Each row has a class, written as a number after it.
[ 25  29 -12   2 -30 -60 -38 -15 -24   5 -25 -46 -38  -6   6 -44  13 -22
  -4  11  -5 -30 -24   1  30  46 -35  35   4  34  12 -53 -19  -4   7  21
  -2  12  -5  15  37] | 4
[ 25   0  59  -2   9 -64 -76   2 -56 -28 -18 -12 -45  11 -19 -23 -11 -30
  24  30   4 -49 -16  21  38  75 -55  35  19  37   8 -12 -26 -25  41   3
 -13  23  -7 -16  47] | 3
[-25 -30 -44  -2 -45 -24 -53  98 -24 -35  63   9  22 -37  11   7  -1   7
 -28   4  20  -9  46 -15 -20   8 -14  -6 -20   9  10  32 -46   0   7  11
  11  36 -13 -38  43] | 2
[ -4   3 -26  21  79 -17 -44  45  68  17  21 -41  81  -7  24  20 -70  28
  48  38 -30 -22  19  41  37  18 -15 -43   6 -32  24   9  16 -46  27  34
  -5 -97   7 -84   6] | 2
[-12  16  12  20  33  42 -28  58  22  25 -33  45  39  -2 -70 -27 -33  12
 -43   1 -35 -15  62  33  76   7  -5 -66   3   1  19  40 -63  -3  -9 -56
 -37  44  31  33  -3] | 7
[ 19  18  19  -5  40  44 -52  73  57  36 -47  20  40  -1 -39  -5 -10  29
 -40  69 -55  19  71  46  42  19  21 -76 -14 -21  27  56 -82  24   0 -41
 -22  59  30  27   0] | 5
[ 20 -22 -28   6 -45 -26  62   3  28   1   2  63  -4   2  18   1  -2 -39
  -4 -23  -4 -10   8 -35  18 -28 -61  -4  28 -36 -15  -2 -50 -26 -24 -45
  59  48  54  -2   3] | 6
[  2 -47 -45  32 -22 -38  10 -29 -23  -6  13  46 -21   0 -40 -24  -8 -23
  -2 -36 -12 -37  15 -19  17 -34   0  -2  11  -5  -7  37 -39 -48   0 -56
  34  28  39  10  40] | 1
[-63 -36  35  17  54 -51  23  10 -25 -21 -32  -3   4  13 -66 -24 -39   7
  17 -91  29 -23 -16 -19  34  32 -45  33 -29   2  33  10 -14  12  26 -14
   4 -17   7 -31 -45] | 1
[-49   1  56  20  48 -54  29  54  -2 -39 -26 -13   6  15 -44  22 -46  10
  54 -43  57 -17 -11 -12   4  43 -43  20   1 -15  24  20   8 -30  30   3
  -6  17  30 -55 -17] | 3
[-85 -26  57  13  64 -53  10  64 -31 -40 -38   2   4   9 -60  -9 -50  17
  35 -11  30 -22  -2  -4  23  34 -66  35 -25   5  28   3  -7  -8  33   8
  -3  17  10 -67 -31] | 4
[ -9 -35 -40  21 -49 -52  39 -41 -32  15  24  58 -20   8 -17  -3  28 -33
   8 -46 -17 -23  13 -20  22 -42 -44 -11  11 -19  -6  24 -43 -37 -13 -75
  36  27  47 -18  18] | 1
[ 21   1  -7  36 -24 -15  52 -57  18  -2   3  40 -31  11  -5 -12   7 -33
  -3 -41 -11 -29 -18 -19  19 -29 -39   4  -1 -28  -2   8 -30 -30 -11 -89
  27  68  34   6  54] | 1
[-49 -29  55  39  65 -63  12  36 -17 -30   8  -1   1  29 -16  -7 -40  40
  35 -39  29 -32  -6   2  -7  57 -53   9 -30   2  29  12   9 -19  37   0
 -11  -7  15 -59 -13] | 2
[-92 -17  72  31  39 -32  19  85 -24 -19 -66   8   6   8 -66 -25 -31  56
  -4 -36  25  -9   9  -8  17  13 -55 -11 -17   8  21  29  -6 -11  41 -17
  -8  37  16 -38 -14] | 3
[-80 -14  34  35  25 -57   9  67 -25 -30 -38  -4 -13   1 -58 -11 -46  24
  55 -49  32 -21  -6 -19  17  38 -36  22 -14  -2  23  16 -20   0  61  -9
   8  -1  13 -77 -25] | 0
[ 49  12   0  -7 -25 -81 -82 -22 -22  23 -49 -28 -35  15  28 -47  12 -35
  19  10 -46 -32 -21  27  61  65 -27  -7  23  29  18  -3 -20 -18  12 -21
  -8 -28 -11  25  46] | 5
[-72 -19 -48   6 -67 -41 -10 107 -56 -24  27  -4  23 -75  -3 -17 -13  -4
   2  11  19  -4  30 -28 -26  16 -22  -2 -15  -9  -6  15  10  -4 -15  29
  13  24 -37 -25  66] | 4
[ 64  -8 -24 -60  17 -27   5  -9 -43   5 -13  11  55  33  31  56  20 -15
  29  73  18   7  10  30  17  35  -2  10  30  -3  68  34  -3   0 -36  60
 -33 -17 -26   9 -16] | 4
[-20  -9 -45 -16  57 -37 -31  51  53  15  62 -29  87 -10   5  11 -53 -24
   9  52 -18  -5  16  32  10  51 -31 -51 -34 -43  11 -30  -2 -10  -6  43
 -16 -71  32 -80   7] | 7
[ 21 -13 -17  25 -52 -52  51 -34  25 -14   8  83 -42  33 -11  11  21 -49
   8 -35   2 -35  11 -20  21 -14 -36   7  27 -17  -6  32 -35 -41 -19 -45
  38  33  58   3  28] | 3
[ 55 -78 -15 -50  26  -1  -2  -8 -77  -3  55  48  29  25  14  57  27 -54
  12  43  20  -5 -30  32 -22  36  -4  33  64 -14  35  -7  17  14  -7  27
 -41 -25  -6  14 -31] | 3
[ 47 -53 -20 -75  10   2  10 -11 -59  12  26  30  40  49  12  42  36 -44
   8  26   8   5   4  42  22  12   4  -1  41   1  53  19   0  30 -27  28
 -34 -36 -10   7 -34] | 1
[ 67  -8   2 -47   0 -62 -63  -6 -28 -21 -21  -5 -11  30  28 -24  32 -51
 -14  20 -11 -14 -12   6  47  44 -17   5   0  40  32 -17 -30  -5 -11  26
 -24  -5  10   7  22] | 3
[ 16   1 -46  34 -86 -44  54  23  33  -1  -4  57 -24  15  16  -2  26 -12
   7 -26 -19 -26 -12 -30  -6 -11 -51 -12  12 -30  -8  -4 -16 -22 -15 -48
  41  60  57 -16  51] | 0
[ 15 -12 -44   1 -60 -34  41 -50  -2  12  -4  35 -10   9  25   3  18 -21
  10 -19 -17 -35   2 -22  15 -22 -34 -13   1 -37   4  41 -49 -41 -17 -74
  39  29  48 -12  28] | 1
[ 70 -33 -18 -83   5 -19  16   1 -40  11   5  27  46   6  56  61  16 -39
  38  51  11 -11   4  24  14  41 -36  31  44 -22  35   5 -23   7 -23  35
 -12 -26 -29  12 -33] | 6
[-11 -22 -40  25 -43 -33  29 -37  11   8  10  59 -19   0   9  -4  -5 -35
   4 -18 -15 -18   2 -27   4 -21 -21  -1  24 -36 -18  53 -39 -71 -10 -66
  59  29  47   1  19] | 8
[-63  -4  40   9  50 -58  45  39 -12 -26  -9  12  -8   9 -31   2 -20  10
  43 -59  19 -13   8 -16  13  17 -56   2  20  -3  29   1 -17   3  10 -29
   8  28  14 -42 -35] | 0
[-72   5  52   4  49 -87  48  24  -1 -37 -26 -28  10   5 -27   1 -64  17
  23 -34  46 -25 -20 -16  10  44 -52   1 -21  -8  38   0 -23   4   9  -2
  -5  24  15 -26 -22] | 4
[-49 -12  29 -23  42 -55  21  36 -17  -7 -22 -25  26  36 -39  26 -38   8
   9 -57  49  -5  13  -2  34  47 -42 -14 -26 -26  54  -3 -38  30  11  -3
 -19 -18  45 -40 -36] | 1
[-42  17  14 -15  83 -38  -5  51  83  33 -31  -7  48   6  -8   6 -31  17
  63  29 -48  -7  44  62  41  29 -31 -40   0 -19  26 -15  -1  -3  13 -16
  12 -48  -3 -40 -18] | 0
[-45  -8  88  12  80 -47   0  66 -17 -31 -22 -10   7  25 -44   2 -54  19
  33 -36  36 -11  -3  -6  24  61 -27  12 -23 -18  38  31 -23  -7  30  -9
  -6  39  42 -23 -36] | 9
[  86  -56  -16  -46   13   22    0  -23 -105   -3   51   34   30   46
   41   90   29  -35   19   37   34    3   -2   43   -6   27  -15   12
   71   -7   41   -1   14    2   -7   36  -40  -32   -7   -9  -30] | 2
[ 76 -43 -14 -23 -18 -11 -23  22 -64  -6  57  36  39  14  22  30  21 -51
  25  50  26 -10  -5  21  10  65   0  13  33 -16  37   9  11  12 -13  54
 -32 -22  11 -15 -14] | 7
[-61  -5  34  25  70 -45  37  59  -7 -15 -40  11  14   8 -49   8 -54  14
  36 -54  23 -29  17  17  31  47 -40  -3  -9 -13  29  15 -13  -5  36 -32
  25   0  22 -37 -16] | 2
[ 49  27 -16 -16 -42 -47 -72  15 -25  -7  -3 -24 -38   2   8 -49  28 -90
   3   9  -5 -37 -19   6  65  90 -27  39 -38  17  15 -26 -36  -6   3  24
  -3 -13  19 -32  49] | 7
[-78  -4  40  27  34 -51  -4  28   7   4 -41   5   8  16 -62 -18 -43  29
  42 -39  13  -8  18   3  36  37 -51 -16  -9   5  25  -5   3  14  30 -37
  -5  11  33 -31 -26] | 5
[ -8 -32 -68 -22 -42 -33 -22  94 -59 -54  51  10  58 -49  45  19  -7 -13
 -23 -14  22 -16  16 -23  -4   4 -23 -26  -8   1  22  -5  -9   2  -6  18
   1  12 -18 -37  56] | 2
[-26 -26 -76 -46  -8 -49 -25  81  15 -15  37 -33  45 -47  19  -1 -16 -33
 -40   3  -5  11  10 -23 -18  18  -9 -23 -44 -29  27   1 -26  47 -30  17
 -15   3 -14 -18  57] | 5
[-19 -26 -39  15 -27 -35 -27  93 -34 -21  29  34  24 -19   2  -7  -2   7
 -34 -20   5   6  59   4  -8  12   4 -41 -33   5  11  14 -26  21  11  -4
   0   4 -13 -10  59] | 2
[ 27   0  29  -4  56  20 -19  74  33 -11 -13  39  45   2 -60  -3 -27  11
 -49  27 -23 -36  44  42  50  24 -24 -36 -17   6  24  14 -46  10 -22 -22
 -57  78  14  41  24] | 7
[ 58  11 -55 -14  17 -45 -69 -36 -49  10 -19 -25 -29  18  22 -52  -5 -63
 -15 -15 -39 -15 -49  -9  24  46 -19  19  10  22  20  -5 -32 -23  13   0
 -29 -17  12  16  47] | 5
[-45  13  -1  18  84 -32   0  50  81  23   7  -8  75   3  10   7 -56  19
  50  40 -22   3  18  48   7   3 -31 -48  35 -31  15 -10  33 -44  40   1
   8 -57   9 -59   6] | 3
[ 31 -27 -32  41 -56 -17  35  -3 -28 -12  15  83 -37  22  11  18  15 -27
 -20 -43  -1 -42   8 -17  23  -9  -4 -23  32 -27  -4  31 -29 -44 -21 -64
  30  26  63  22  42] | 2
[ 65  15  21   6  34 -47 -62 -20 -73  -3  -7 -11 -11   7 -21  -1 -22 -61
  17   3  -9 -26 -43  27  60  77 -39  -1  -4  30   9 -19 -22 -44   8   0
 -17  15   7 -11  57] | 2
[ -9  18  11   7  58  41   6  84  53  -5 -42  -2  39   2 -37   7 -15  17
  -6  69 -25 -19  59  51  52  12 -14 -51   6 -33  27 -14 -36  -4  -6 -31
 -23  51  26 -16  15] | 4
[-64 -34  21  -5  29 -81  26  33  -4 -27  -8   6  23  39 -22  -9 -41  24
  33 -28  19 -48  -1  -9  18  64 -60  -4 -24  -6  26  -7   6   3  11   3
  -6  -5  35 -33 -20] | 9
[-84 -45  49  -1  67 -70  17  60   3 -28   1 -15  -9  -7 -28 -11 -42 -18
  45 -25  13 -21  -9  -2   0  45 -49   1   7 -21  16  19 -13   2  13 -48
   5  24   9 -47 -35] | 5
[ -4  18  26 -15  46 -16   1  85  31   5 -54  20  48   5 -58   9 -17  13
 -16  25 -15 -35  74  44  75  59 -23 -65 -42 -14  33  26 -65  15 -24 -32
 -56  40  19   8   6] | 7
[-43   0  -5  25 114 -14 -16  23  19  19  21  14  77  13   3 -15 -65  27
  38  36 -44   1   9  28  22  -2 -23 -32   8 -19  19  14  29 -50  44  24
 -11 -64  -1 -56   2] | 9
[  2  15  11 -13  57 -74  -6  46  65  11 -10  13  68 -18 -13  18 -49 -11
  68  10 -38 -12  13  33  60  35 -30 -39 -32  -9  21 -13  10   1  -3  41
 -12 -55   3 -45   5] | 0
[ 43  10  -2 -20   9 -79 -45 -13 -25  13 -15 -32 -37   8  26 -41   7 -33
  -1  24 -34 -35 -42   9  22  57 -32  35 -18   8   3 -15 -38 -29   6   6
   2 -21 -25  -2  59] | 6
[-54 -16  19  -1  57 -62  -5  50 -16 -16 -32   6  33  21 -56  -4 -46  37
  12 -13  16 -22  27   5  15  64 -31   5 -15   0  34  16 -33   9  33 -12
  19  24  13  -3 -22] | 9
[  9   9  47 -52  50  26 -21  32  61 -10 -62  20  42  21 -30  11 -36   0
 -26  15 -23 -11  58  48  74  26 -31 -40 -17 -10  39  16 -76  34 -13 -65
 -25  68  23  36 -10] | 8
[ 21  15  55 -31  39  -7  -3  51  57   1 -40  33  29  26 -17  14  -4  -1
 -10  35 -13 -14  74  42  71  63 -33 -45 -11 -27  42  -2 -61  38 -22 -38
 -34  57  35  22  -3] | 8
[-20  17  -8   9  72  -1 -32  52  28  -1  28   2  78 -21   3   4 -50  10
  36  23 -20 -25  17  33  29  14 -41 -13   3 -13  11 -17  37 -51  17  32
 -12 -48  10 -56   0] | 7
[-29   7 -12  10  60 -21 -29  65  65  39 -22 -26  69  22  -5 -12 -40  55
  35  46 -47 -16  28  52  23   6 -24 -42  -9 -22  17  14  35 -42  26  23
 -11 -66  12 -66  26] | 1
[ 59  35  25 -22 -39 -87 -80   5 -19 -19 -28 -10 -57   7  10  -7 -10 -51
  15   6 -25 -57 -35  -5  53  99 -59  27 -20  14   1 -15 -59 -12  -6   3
  -6  20  15  -8  67] | 0
[ 38   8 -18   8   1 -55 -93  -9 -68   4   4  18 -15  23 -25 -48  11 -20
 -19  14 -31 -17  -6  -9  43  61   4   2  12  43   9   5 -47 -28   7   0
   0  28  19  30  25] | 9
[  1 -41 -26   7 -33 -58  31   7  44   8   3  63 -28  20   6   8  -4 -48
  -8 -12 -24 -34 -12 -17  13   4 -60  -9  -8 -42  -7   9 -24 -19 -33 -58
   7  34  61   6  43] | 5
[-23  -8 -27  29 -16 -10  30  13  22  -3 -14  65 -15  22 -16 -20 -10 -20
  -9 -28 -27 -44  -1 -25  38   6 -35  10  -1 -37   7  47 -40 -41  -3 -59
  40  36  50   1  29] | 9
[-27  -3 -34   0  83  -5 -44  74  58  17  12  -5  69  12   8 -29 -67 -18
  33  21 -56 -17   4  28  41  54 -16 -34   7 -39  14   6  -6 -24  26   4
 -18 -66  35 -51 -16] | 9
[ 43  41  13   2   7 -44 -40   7   8   6 -43  11 -14   5   1 -51   0 -13
 -15   6 -42 -31   3   8  70  37 -41   6  -2  22   8 -19 -62 -12  13 -13
   7  14 -11  14  42] | 6
[-50  23   9  26  86 -21   1  14  80  59   8 -14  71   0  12 -21 -65  48
  50  29 -33  26  15  23   8 -13 -41 -40 -12 -31  13   5   6 -36  29  -8
  -8 -44  -4 -59  -3] | 6
[-43   0 -28   2  91 -26 -55  55  33  22  26  16  85   3 -11 -22 -75  28
  24  20 -60 -22  -5  18  19  32 -31  -9  22  -6   7   8  40 -35  13  39
  -2 -65  11 -28 -12] | 9
[ 68 -34  -7 -34  33 -14   4 -17 -40  11  40  42  47  35  -9  45  23 -20
  -3  63  18  -6 -11  48   5  17  14  20  31  10  52  17   2   8  -2  47
 -27  -9  -9  17 -25] | 7
[ -6 -22 -13  29 -76 -76  33  -1  18  -9 -13  33 -53  24   5  12   5 -29
  27 -12  20 -44  -3 -36  -2  24 -59   9  13 -39 -13  40 -48 -55  -2 -61
  37  44  66 -34  34] | 3
[-69 -37  41  14  76 -60  15  47 -36 -33 -12  10  11  10 -31 -11 -42   6
  35 -48  27  -9 -25 -21   2  31 -17  32  -1  -6  22  22   2 -15  37 -18
  21   8  10 -30 -55] | 9
[-29 -34 -48 -31 -30 -34 -16  97 -28 -52  36   1  37 -40  39  25 -26 -12
 -11 -16  34 -23  27 -18 -25  41 -40   5 -28 -13  15   5 -21   9   0  19
  15   9 -17 -36  42] | 2
[ 13  49  23 -11   1 -84 -38  36 -16 -15 -40 -53 -43  12  20 -31 -10 -49
   7   6  -8 -43 -26   4  64  82 -65  17   4  -7  34 -29 -56 -10   7  -5
  -8  10  24 -27  48] | 4
[-54  22   9  19  93 -10 -18  41  40  55   7  27  84  -9 -20 -24 -81  49
  38  17 -50  10  33  27  34 -11 -48 -44  20 -11  12  23   6 -45  23  15
  -6 -51   8 -33  -9] | 6
[ 91 -21   3 -71  14 -17  16 -37 -27  14   3  26  43  40  31  66   7 -42
  38  55  23   5   5  27  33  46 -22  20  38 -14  49  39 -38  11 -31  49
 -28 -27 -34   9 -33] | 6
[-13  -7 -46 -41 -64 -11 -50  72 -61 -51  12  21  40 -55  -7   3  -9 -29
 -15 -20  15 -21  30  -9  13  19 -12   2  18  15  13  10  -6  16  -9   9
  17  18 -28  15  60] | 3
[-37   8 -11  -1 104  -9 -28  56 101  -2   8 -25  57  14  19 -26 -55  -9
  28  22 -38 -14  16  23  51  33   5  -9   8 -31  33  19   5 -13  15  27
   7 -85 -14 -51 -22] | 9
[ 86 -40   6 -74  37   7  28  11 -40   8 -14 -21  35  54  42  84  30 -45
  29  43  34   4  -9  49  24  33 -22  25  32 -39  62   3   0  21  -5  53
 -56 -51 -16 -32 -30] | 1
[ 21 -23 -11 -13  34  29 -48  69  46  31 -17  36  46   8 -26   0 -24   0
 -35  31 -50   2  49  40  40  30  -6 -70  18 -25  20   1 -64  41  -2 -47
 -45  26  54  36 -25] | 5
[-10 -34 -34 -31  -4 -43 -28  94 -35 -55  38 -14  45 -56  43  19 -32 -24
  20   1  28 -22  28  -7 -11  42 -28  -6 -28 -13  21  -3  -3  11  -7   3
  -4  21 -28 -36  64] | 2
[ 60  32  -9  -4 -20 -54 -44 -67 -32  17 -15  -2 -29  27  14 -38  -5 -64
  10   3 -24 -18 -23  -9  59  80 -25  -4 -13   1   9   4 -34 -26 -14   5
 -23 -13  32  -1  51] | 8
[  5  15  31 -18  66  46   3  48  62  17 -71  -1  33   5 -39   9  -6   8
   0  24 -22   7  62  50  57   4  -8 -21   5 -20  30  29 -60   9   7 -64
 -21  62   3   8 -32] | 8
[-58  -3 -20   2  73 -22 -14  71  50  22  20 -24  54   9 -10 -21 -52   2
  28  25 -36 -19  21  53  -2  37 -51 -20  -7 -30   2  -2  11 -32  34  13
  10 -70  22 -82 -10] | 7
[ 79 -49 -11 -32  35   4 -16 -20 -54  12  43  29  40  28  33  49  32 -16
  14  59  -2  23 -16  24 -14  -2   1  14  77  -2  49  35  18  12 -10  45
 -47 -16 -32   4 -37] | 5
